Here is a tiny trained network, its code and every weight. The questions are about switching its units off for an input and a class, where a switched-off unit gives its printed mean instead of its output.

import numpy as np


def w(rows, s, z=0):
    codes = np.array(rows[::2]) - 128.0
    scale = np.full(codes.shape[1], s)
    scale[-1] = z or s
    return codes * scale


def f(y):
    return np.maximum(y, 0)


def log_softmax(a):
    a = a - a.max(-1, keepdims=True)
    return a - np.log(np.exp(a).sum(-1, keepdims=True))


def net(x, mask):
    res = np.array(x, float).reshape(1, 6) / 4 @ E
    y = f(res @ A[0][:, :-1].T + A[0][:, -1])
    res = res + np.where(mask, y, B[0][:, -1]) @ B[0][:, :-1]
    return log_softmax(res[-1] @ U[:, :-1].T + U[:, -1])


A, B = {}, {}
E = w([
[66,161,187,89,129],'x0',
[145,56,222,181,149],'x1',
[151,172,196,100,227],'x2',
[229,149,162,105,42],'x3',
[217,99,94,162,198],'x4',
[107,1,130,43,149],'x5',
],0.0099)
A[0] = w([
[170,74,180,186,75,146],'n1',
[150,189,148,125,74,118],'n2',
[189,113,75,62,151,126],'n3',
[181,116,204,132,99,211],'n4',
[30,125,70,71,110,154],'n5',
[130,206,135,87,66,122],'n6',
[110,83,96,141,62,167],'n7',
[127,158,136,117,237,254],'n8',
[113,154,143,115,95,128],'n9',
[111,138,72,124,83,176],'n10',
[85,90,124,101,45,128],'n11',
[66,112,147,69,133,201],'n12',
[139,202,156,138,106,108],'n13',
[99,95,170,104,168,83],'n14',
[124,113,60,177,109,78],'n15',
[77,128,127,85,160,116],'n16',
[143,128,173,119,198,161],'n17',
[198,69,103,85,160,206],'n18',
[154,179,157,206,182,53],'n19',
[147,202,116,130,59,135],'n20',
[86,93,140,78,102,53],'n21',
[129,154,51,248,150,200],'n22',
],0.013,0.0046)
B[0] = w([
[129,59,167,160,1,208],'n1',
[176,191,145,55,59,190],'n2',
[196,148,133,93,228,196],'n3',
[116,55,178,71,51,216],'n4',
[108,120,54,143,161,232],'n5',
[165,213,95,21,118,205],'n6',
[149,129,40,197,81,195],'n7',
[55,168,238,139,196,244],'n8',
[141,138,95,92,129,162],'n9',
[126,214,30,154,161,191],'n10',
[136,94,5,127,106,200],'n11',
[67,76,40,105,152,210],'n12',
[126,212,152,77,99,186],'n13',
[94,99,146,80,115,184],'n14',
[184,185,96,234,144,180],'n15',
[33,146,111,89,179,183],'n16',
[77,126,236,154,151,206],'n17',
[214,34,159,129,214,229],'n18',
[103,167,192,164,95,207],'n19',
[214,247,105,62,101,208],'n20',
[103,90,84,139,128,176],'n21',
[154,212,152,201,126,248],'n22',
],0.0078,0.013)
U = w([
[135,18,208,116,29,254],'0',
[147,166,99,222,105,201],'1',
[177,189,125,19,71,107],'2',
[200,48,158,173,101,18],'3',
[93,72,35,128,102,192],'4',
[2,122,160,64,183,115],'5',
[184,80,177,81,214,163],'6',
[73,165,220,188,115,1],'7',
],0.009,0.0021)

Each question gives the input, the list of numbers given to net, and the class t.
The units are the neurons (one row each of A and B). Each row of codes is followed by its name. A weight is (code - 128) times the scale printed after its matrix; where a second scale follows, it is the last column's (A, B and U).
mask holds one flag per neuron, in row order. A switched-off neuron (its flag False) gives its mean, the last column of its row in B, instead of its output. The means were averaged over made-up inputs and are rounded, as every weight is.
A unit's drop is (log p(t) with every unit on - log p(t) with that unit switched off) / (log p(t) with every unit on - log p(t) with every unit switched off).
The circuit of an input: a set's keep is (log p(t) with only the set's units on - log p(t) with every unit switched off) / (log p(t) with every unit on - log p(t) with every unit switched off). Starting from the 12 units with the biggest drops (on a tie, the unit counted first), units are removed one at a time, each time the one whose removal leaves the highest keep (on an exact tie, the one counted first), for as long as the keep stays at least 0.8.
units of the circuit, in order: the units of the circuit, biggest drop first
most important unit: the unit with the biggest drop
k most important neurons: the k neurons with the biggest drops, biggest first
drop of u: that unit's drop, to one decimal
input [4,-8,-7,-2,-5,0], class 4: most important unit => n5
input [-6,0,3,8,5,4], class 6: 2 most important neurons => (n3 n18)
input [-1,-6,-3,7,-2,7], class 4: units of the circuit, in order => (n11 n7)
input [-4,4,7,8,3,-4], class 0: units of the circuit, in order => (n4 n1)
input [-8,8,5,8,7,-6], class 0: 2 most important neurons => (n4 n1)
input [-5,-6,-4,4,7,8], class 6: 2 most important neurons => (n3 n18)
input [7,-5,4,-1,6,4], class 5: 2 most important neurons => (n8 n16)
input [-7,8,2,3,6,3], class 0: 2 most important neurons => (n1 n4)
input [-8,-3,-4,-7,0,4], class 1: 3 most important neurons => (n15 n22 n4)
input [1,-5,-8,-2,0,-1], class 1: 2 most important neurons => (n15 n22)
input [6,-6,-7,-4,-1,-8], class 2: 2 most important neurons => (n6 n20)
input [-2,6,-5,2,-2,-8], class 2: 2 most important neurons => (n20 n2)
input [-8,1,-3,2,-4,0], class 1: drop of n17 => 0.0
input [8,4,7,7,-3,6], class 0: units of the circuit, in order => (n4)
input [5,6,1,2,-6,1], class 0: drop of n4 => 0.1
input [-4,2,-4,8,0,1], class 0: drop of n22 => 0.1
input [-1,0,-8,6,5,6], class 3: drop of n18 => 0.3
